Here are made-up elements, facts about them, and rows of numbers that follow some of those facts. Name the element behind each unnamed row.

Named rows:
rodrade: [ -5 -25  -6 -12  -2  23 -13  -9 -28  12 -30   4 -10 -24 -27 -12  -3   0
  11 -17  18 -40 -40 -21  -8 -35  25  38 -19  -4  25   1 -33 -16  20  -1
   4 -22   2 -41   7]
rostol: [-11  -3  16  18 -18  -2  -1 -16   2 -22   3   4 -13  -8  -5 -14   2 -16
   0  -8  -4  11   1   5 -13  17 -12 -24   2 -32   3  14 -41 -40   4  21
  -7  -2  -5  19 -13]
nupel: [-12   3   5  16 -19   7   0 -28  -3 -22  -9   3   6   3   4   4   3 -16
   1  -3  -7   9  -5  -5 -14   7  -7 -24 -11 -40   2  18 -46 -43  -3  11
 -15   8 -31  28 -22]
ralik: [ 65   1  29  54  22 -11   3  20  -9  14 -16 -35  -9  23 -31  32 -28   5
 -23 -19 -35  33 -39 -13   3  15   3  38  -4   2  11 -10  17  -7 -40  -3
 -16   1 -19 -21  10]
memak: [-12 -10  10 -29 -26  30 -21  17 -35   7 -65  -9 -19 -25 -22  -8   4 -25
  -4  24  28 -33 -30 -50 -19 -23   2  35 -18   0  56 -21  -4 -53   4  18
  26 -17  35 -10   1]
skozis: [ 26  -8  18  53  41  -2   8  33 -15  -8 -32  -6  -4  12 -23  13 -18 -20
 -23 -37 -16 -16 -56 -35  -7   9  -4   8  -3 -13  -3  -4 -21 -11 -28  21
   0   3   0 -36  -7]
besta: [  3 -23  27  49  45   1   8  36   3  12  -7 -12 -12   8 -21  13 -13 -12
 -35 -40 -12 -11 -29 -46  -7   3 -29  22 -17 -23  10   8  -5  -4 -39  28
   9  15  -6 -19 -13]
mana: [-16 -10  13  18 -17  -4  -3 -11   4 -20  15   2 -24 -13  -7 -13   2 -12
   2 -16  -2  13   2  16 -11  17 -12 -23   8 -26   4  11 -37 -35   6  16
  -7  -3  -4  14  -9]
dubrir: [-13 -22   8 -27 -36  29 -19  12 -49  12 -49 -39 -29 -22 -17   7  -7  -8
  22  11  21 -29 -61 -28   8  -9  -3  54  -9   0  57 -33 -20 -45  18  -9
   0 -21   1 -25   1]
breru: [  7  16  14 -30 -42  42 -12  25 -26  -7 -72 -20 -16   1  -8  14 -11 -12
  15  34  25 -44 -24 -54 -25 -38   2  51 -21 -27  50 -31 -17 -53 -18  23
  26 -18 -10   1 -18]
klumaklom: [-24 -49   7   0   1  -4 -19   6 -28  33  -8  18 -57 -62 -42 -43  -7  14
   3 -32  24 -20 -41  -7  -5 -16  28  26   2  25  16  -6  -4  -6  35  20
  18 -34  57 -62  18]
fudi: [-18 -30   3 -11 -14  26  -4  -5 -25  18 -27  -8 -12 -34 -20  -8  -8   6
  20  -3  14 -23 -21 -49 -17 -46   5  42 -26 -23  21   0 -12 -19   2   2
   1 -20  -5 -19   3]
batrus: [ -9   3   9  19 -22   2  -2 -22   3 -24   1   8  -9   2  -2  -3   0 -12
  -2  -9  -2   4  -7   7 -14  11  -2 -25   3 -35  -2   9 -49 -39   5  20
  -6   1 -26  18 -21]
zezan: [ 11  11  -8  32  -4   6  17 -47  11 -32  -4  34  33  13   4   3  -2 -12
   5  -5 -14   0  22  -8 -41 -31  22 -44 -23 -64 -38  46 -56 -25 -20  16
 -18   7 -49  26 -18]
kligruk: [ 22 -17  20  53  47   0  10  32 -13  -5 -28  -3   1  12 -26  12 -12 -23
 -25 -36 -14 -15 -50 -37  -8  11 -13   7  -9 -14  -1   0 -15 -10 -28  23
   1   6   6 -30  -8]
piflosker: [ 20 -15  19  55  45  -1   8  34 -15  -5 -31  -1   0  10 -23  14  -9 -25
 -30 -31 -18 -15 -51 -40  -8   9  -8   7 -10 -16   0  -1 -16 -11 -28  22
   3   5   2 -32  -9]
klapu: [-13  35  47  30 -52   5  19  12 -20 -44 -55   8 -40 -25   6 -22  -1 -22
   9  50 -19  20  12 -75 -46  18 -30 -22  10 -41  -3 -26   5 -66  -4  76
  18  -2  17  46 -36]
stogrem: [ 28  21  22  22 -24 -18  -2 -33   2  -9   9   9 -30  -8 -13 -16 -10   6
  -4   4 -34  53  19   5 -14  23   8  -2  15   2  -2   8  -4 -31   7  22
 -15 -15   1  21   9]

Some facts about the elements:
β:
bizam β mogofin β videtam β mifidrar β butraro β pluse
bradin β vostos β flasker
braza β pefliplin β dedis β skepliku β givupla β fudi β besta β fufos β vupapel β lidro β molun β bifar
brista β flibim β didrim β kladuk β batrus β bruzus β lunus β petronu β brobrir β tilar
brodrek β stogrem β saskulu
buklu β movor β flutron
dastal β kliski β tustin β diflisas β brutre β steflam β pomer β bredok β zopigan β tegrel
flitre β kligrame
fosir β nize β gaflir β niske β rogrek
grezas β bugrak β talam β breklas
kamam β beso β grimo β zeste β tadrir β guribi
kitam β zotul β trekek β viza β ralik
klapu β kubre β fiskun β takegum β padrin β lozitel
klefle β pogi β plike
kligruk β tresir β stovok β brogom β luklaker β nedrin β brestivin β rutrem
klumaklom β tobrim β beklak
patraral β fibras β nelo β brofli β bupu β pluflo
piflosker β druzom β skubupor β nupel β brutril β lirus β piror β drudri
pleme β klebrel β troklo β kloku β mana β kletek
rimis β stisu β vami β breru β druklor β drustamer β gredupes
rodrade β sunaskis β dubrir β favu
sestor β grubral
skesimal β brekiplel
skozis β menidra β notrorik β plogrun
soston β memak β plaki β luski β zazim β gebor β ruplan β keken β kitik β stuger
zezan β tebok β sagrus
zimun β fivin β flalo β zuvi β labre β plumen β mukuzu β popli
zuplu β flebi β flosol β plopli β lepler β pibri
{batrus brista brobrir bruzus didrim flibim kladuk lunus petronu tilar} Ψ notrorik
{beklak klumaklom tobrim} Ψ zotul
{beso grimo guribi kamam tadrir zeste} Ψ viza
{besta bifar braza dedis fudi fufos givupla lidro molun pefliplin skepliku vupapel} Ψ draplogrin
{bizam butraro mifidrar mogofin pluse videtam} Ψ detas
{bradin flasker vostos} Ψ druklor
{bredok brutre dastal diflisas kliski pomer steflam tegrel tustin zopigan} Ψ fletu
{brekiplel skesimal} Ψ skubupor
{breklas bugrak grezas talam} Ψ pibri
{breru druklor drustamer gredupes rimis stisu vami} Ψ bratis
{brestivin brogom kligruk luklaker nedrin rutrem stovok tresir} Ψ zosi
{brodrek saskulu stogrem} Ψ piflosker
{brofli bupu fibras nelo patraral pluflo} Ψ tresir
{brutril drudri druzom lirus nupel piflosker piror skubupor} Ψ rezi
{buklu flutron movor} Ψ molun
{dubrir favu rodrade sunaskis} Ψ trekek
{fiskun klapu kubre lozitel padrin takegum} Ψ besta
{fivin flalo labre mukuzu plumen popli zimun zuvi} Ψ kiklur
{flebi flosol lepler pibri plopli zuplu} Ψ pedir
{flitre kligrame} Ψ traben
{fosir gaflir niske nize rogrek} Ψ fufos
{gebor keken kitik luski memak plaki ruplan soston stuger zazim} Ψ zuplu
{grubral sestor} Ψ givupla
{kitam ralik trekek viza zotul} Ψ ragamir
{klebrel kletek kloku mana pleme troklo} Ψ flalo
{klefle plike pogi} Ψ ralik
{menidra notrorik plogrun skozis} Ψ brifil
{rostol} Ψ mifidrar
{sagrus tebok zezan} Ψ skozis
{saze} Ψ braza
{tekun} Ψ kligruk
[batrus bifar bizam breklas brestivin brista brobrir brodrek brogom brutre brutril bruzus bupu butraro dastal dedis diflisas drudri druzom flebi flutron fosir gebor grezas grimo grubral kitam kladuk klapu klefle kliski kloku lidro lirus lozitel lunus luski mana menidra mogofin movor nedrin niske nize nupel padrin pefliplin petronu piror plaki plike plogrun pomer rimis rogrek rostol ruplan rutrem saskulu saze sestor skepliku steflam stogrem stovok sunaskis takegum tegrel tekun tilar troklo tustin videtam vostos vupapel zezan zopigan] Σ a
[beklak beso bradin bredok brekiplel breru brofli bugrak buklu didrim drustamer dubrir favu fibras fiskun fivin flasker flibim flitre flosol fudi gaflir guribi kamam keken kitik klebrel kletek kligrame klumaklom kubre labre luklaker memak mukuzu nelo patraral pleme plopli pluflo plumen pluse pogi popli rodrade sagrus skesimal soston stisu stuger tadrir talam tebok tobrim vami zazim zeste zimun zuvi] Σ b
bredok Θ brifil mana detas guribi zosi fufos
brestivin Θ rutrem kletek
brista Θ lepler klapu sunaskis fosir movor skesimal fufos flitre
brogom Θ grimo
brutril Θ besta plaki
bruzus Θ memak keken kloku luklaker
diflisas Θ skepliku vostos pedir
drudri Θ besta brekiplel nize dedis
druzom Θ klumaklom luski lepler keken rimis
flibim Θ fudi pefliplin
flosol Θ klumaklom brekiplel nize luklaker kiklur
gaflir Θ rogrek draplogrin dubrir
gredupes Θ bifar dubrir zopigan saze pefliplin
klebrel Θ flebi brifil videtam flasker
kubre Θ skozis pogi druklor gebor zopigan
notrorik Θ skozis butraro skepliku steflam dubrir stuger plaki
pleme Θ flebi brutre pluflo draplogrin vami
plike Θ draplogrin nupel pefliplin
plogrun Θ petronu breru fivin
plumen Θ flebi mogofin brobrir brekiplel
ralik Θ bifar bratis tekun
rezi Θ bifar rodrade kliski
sagrus Θ breklas fiskun rimis detas flalo tegrel dubrir
sestor Θ skepliku pibri tobrim
stogrem Θ dastal bradin rodrade stuger labre
stovok Θ lepler vupapel
talam Θ grubral bratis tobrim kitam kligruk saskulu
troklo Θ trekek pibri braza zosi skesimal
tustin Θ pibri skubupor breru padrin steflam
zazim Θ klefle vupapel tekun guribi dubrir flitre
zimun Θ nedrin saze
zotul Θ zezan nelo vupapel soston vami
zuplu Θ kletek fletu kloku
{batrus} ε petronu
{batrus lunus} ε tilar
{bizam} ε videtam
{brekiplel} ε skesimal
{breklas grezas talam} ε bugrak
{breru} ε stisu
{brestivin} ε brogom
{brista} ε flibim
{brista lunus} ε didrim
{brodrek} ε stogrem
{brodrek} ε saskulu
{brutre} ε zopigan
{buklu flutron} ε movor
{butraro pluse} ε mogofin
{didrim lunus} ε kladuk
{diflisas} ε brutre
{diflisas} ε pomer
{drudri lirus} ε nupel
{drustamer} ε vami
{dubrir rodrade} ε sunaskis
{fibras patraral} ε brofli
{fiskun} ε kubre
{fivin mukuzu} ε zuvi
{flasker} ε vostos
{flebi} ε plopli
{flibim kladuk lunus} ε bruzus
{flibim kladuk} ε batrus
{fosir gaflir} ε niske
{fosir} ε gaflir
{gaflir niske} ε rogrek
{gebor memak soston} ε ruplan
{gebor} ε keken
{gebor} ε soston
{grimo zeste} ε beso
{grimo zeste} ε tadrir
{keken} ε luski
{klapu} ε lozitel
{klebrel} ε kletek
{klebrel} ε pleme
{klefle} ε pogi
{kligrame} ε flitre
{kliski} ε tustin
{kloku} ε troklo
{kloku} ε klebrel
{klumaklom} ε beklak
{lidro vupapel} ε dedis
{lirus piror} ε drudri
{luklaker} ε nedrin
{luski} ε gebor
{luski} ε stuger
{mana troklo} ε kloku
{mogofin} ε pluse
{movor} ε flutron
{movor} ε buklu
{nedrin} ε stovok
{nupel piror} ε lirus
{nupel piror} ε druzom
{nupel} ε piror
{pleme troklo} ε mana
{plogrun} ε menidra
{plumen zuvi} ε popli
{pluse videtam} ε bizam
{ruplan} ε kitik
{sagrus} ε zezan
{sestor} ε grubral
{skesimal} ε brekiplel
{soston} ε plaki
{stisu} ε rimis
{stogrem} ε brodrek
{sunaskis} ε rodrade
{sunaskis} ε favu
{tadrir} ε grimo
{tadrir} ε zeste
{takegum} ε padrin
{tebok} ε sagrus
{tobrim} ε klumaklom
{tustin} ε bredok

Which element is each row?
No name comes twice in this set of rows, the named rows included.
[  3  15   9 -27 -48  46 -11  18 -29  -5 -77 -20  -3   7  -4  25  -8 -13
  11  35  28 -51 -34 -55 -23 -42  10  45 -34 -39  47 -28 -20 -61 -19  14
  23  -3 -23   5 -27]  tebok
[  5  -9 -10  25  15  -5  11 -37  13 -26  20  30  15 -19 -18 -32   4 -16
   1 -20 -17  19  33   7 -35 -13   5 -49   4 -29 -25  42 -35 -17 -15   8
 -20 -11   7  14  15]  plaki
[  4   5  -1  34  -2   1  19 -44   9 -29   0  34  24   2   1 -10   1 -10
   3  -6 -16  10  23 -11 -41 -27  21 -48 -16 -57 -37  42 -46 -23 -16  18
 -13   8 -29  25 -12]  rimis
[ 40  -9  20  33  46   6   9  50   8 -16  -9 -25   1  16 -32  10 -24 -33
 -18 -34  -5 -13 -19 -19  -9   3 -29  14  12 -12  22  -8 -15 -12 -66   4
  -3  -4  13 -21  10]  pibri
[ 59   0  26  53  30 -10   4  15 -10  13 -19 -24  -1  26 -28  27 -21  -2
 -31 -19 -42  28 -43 -26   3  18   2  41  -8   7  10  -4  14  -6 -28   6
 -12   1 -11 -19  12]  rezi
[ 56 -12  24  56  19  -8   6  10 -22  19 -21 -44   0  13 -30  36 -26   2
 -18 -12 -47  48 -47 -26   9  15  -5  40  -9   2   9 -10  26  -8 -32 -15
 -28   5 -23 -17  18]  gredupes
[-17  15  24   7 -44   8 -13   4  -6 -25 -17 -15 -30  10   3   9   5 -21
  -7  10   8  -2 -21   3  -3  37 -20  -8   8 -29  29 -12 -42 -61  11  29
   3   4 -14  30 -35]  lunus
[ 13  13  -4  27  -4   8  23 -40  19 -36   6  22  27  10   1  -1  -8 -13
  10  -8 -13   4  31  -3 -40 -29  11 -38 -12 -64 -30  38 -53 -25 -32   9
 -17   6 -44  34 -12]  vostos
[ 19   3  14  25 -39 -17  -6 -43  -9   0   3 -20 -13  -2  -5  12  -6  10
  -1  11 -28  64  -4  11   0  25   7   3  -1  -9   5   7  -2 -42  12  -5
 -30   1 -30  28   2]  plike
[-18 -39   4 -10 -19  10 -18  11  -4  30  -9   1 -32 -33 -27  -6  -7   9
  -6  -7  41 -24 -19  -7 -18 -48  21  29 -22 -13  29  -1   2 -20  -9   7
  22 -11  13 -21   1]  brekiplel
[ 29  19  20 -41 -41  25 -34  10 -28  21 -51 -35 -37  -4 -21   5  -9  -1
  -6  33   8  -6 -21 -34  -3  -6   4  80  -9  26  74 -33  15 -55   3   7
  16 -28  20  -3  15]  talam
[ 35  29  21   8 -15 -11 -12 -33  14 -11  18  12 -27  12 -12 -17  -6   4
  -9 -10 -31  32  20  18  -9  30   4  13  16   9  13  18 -25 -29  15  19
 -12 -19  -4  17   9]  troklo
[  7  -3   1  -6 -20  33  -1  -4 -22  -4 -55   7   6 -12 -14   7 -13  -8
  14  18  19 -38 -14 -52 -35 -63  26  27 -32 -36  14  -4 -19 -33 -17  11
  12 -15 -15 -11  -6]  stisu

The same elements again, as new rows of numbers:
Some rows with their names:
vostos: [ -4  -2 -29   4  -2  14 -16  -6   7  15 -19  -7   8   4   3]
plopli: [ 13   5  31  -4  17  -6 -26 -10  -4 -21  27   2  -1 -13 -14]
pedir: [ -4  -3 -10  -5  -7  -2 -11   3  -3   1 -13   0   5   1   9]
pibri: [  7  -3  -5  -5 -18   4 -15   8   0  -2 -12   4  10  -3   9]
bugrak: [ 18  11  23  -3  23  -8 -35 -19   3 -20  24  -5  -2 -18 -15]
sestor: [ 17   6 -11  13 -27  -3  17   5  10  22 -31   9   1  -3  23]
bupu: [-15 -11 -24   0  -8  15  -2   4  -1  13 -10   0   5   8   7]
ruplan: [-47  15  -4 -13   3  -3 -14  38  32  20  14 -11  40  11  -7]
soston: [-12  21  66  -6  17 -46  -4  38   9  -4  30  -8  25  -3 -21]
gebor: [-44   6   9  -9  -9 -20   9  54  16  24   2  -4  35  12  -2]
nupel: [ -9 -15 -31  -2  -1   9   2   1  -5  15 -15   2   1   6  10]
rodrade: [ 30   0  33   1  14 -16  -9  -5  -8 -18  17  -9  -8  -8  -8]
brutre: [-18 -13 -29   1  -5  15   0   4  -3  13  -7  -1   4   4   9]
vupapel: [ -9  -6 -24  -4 -10  14  29  16  -5   8 -22   0   3  -8  13]
sagrus: [ 29   7  35   2  10 -18   2 -11   3  -8  41  12 -18 -11  -7]
tebok: [ 24   0  42   5  11 -21   3   4 -19 -12  17  -2 -12 -14 -12]
popli: [ 21   3  26  -7  17  10 -22 -12   3 -23  35  -8  -3 -23 -15]
plogrun: [ -3  -3 -19   7 -23   0  18   7   3  23  -2   9  -6   2  15]

Which element is each row?
No name comes twice in this set of rows, the named rows included.
[ 20   9  28  -2  23  -5 -20 -13  -3 -17  29  -2  -7  -9 -16]  vami
[  5   2  -3   4   1   6   2   1  -1   5 -27  -1   5   5  11]  braza
[ -9 -16 -26   0 -10  11   8   9  -7   9 -13  -3   0  -3  11]  piror
[ 22   4  33   3  21 -11 -20 -16   1 -17  21  -8  -3 -13 -14]  flitre
[  5   8  37   3   1 -21  21  -1 -11 -18  46   8 -19 -20   8]  plumen
[ -1 -11 -30 -10   0  20  16   9   9   8 -20   0   3  -5   2]  bifar
[-10   6  -6  -4  -1  23   9   4  -2  -5 -13  -2   5  -3  11]  besta
[ -2  24  44 -18  15 -19 -22  23  20 -14  44  -9  21 -15 -27]  stuger
[-11 -13 -19   4  -9 -13  13  13 -10  16 -31  -1   3  -2  13]  grezas
[-17  13 -12   1  -9 -23  -2 -12   6   5  -5   4   0  -6  20]  zuplu
[-12 -10 -35  -4  -4  28 -12  -3   8   9  -4  -6   7  -1   2]  pomer
[ -5   4 -28   5   3  20 -10  -5   9  17 -21  -3   9   5   5]  grubral
[-12  -5 -17   2  -3  13  16  14  -9  13 -29   8   2   2  12]  takegum
[  7  -3 -14   7 -29  -8  22  11  -2  21 -11  15  -6  -1  21]  diflisas
[ -8  24  48 -18  18 -21 -19  25  21 -15  48 -10  26 -10 -26]  kitik

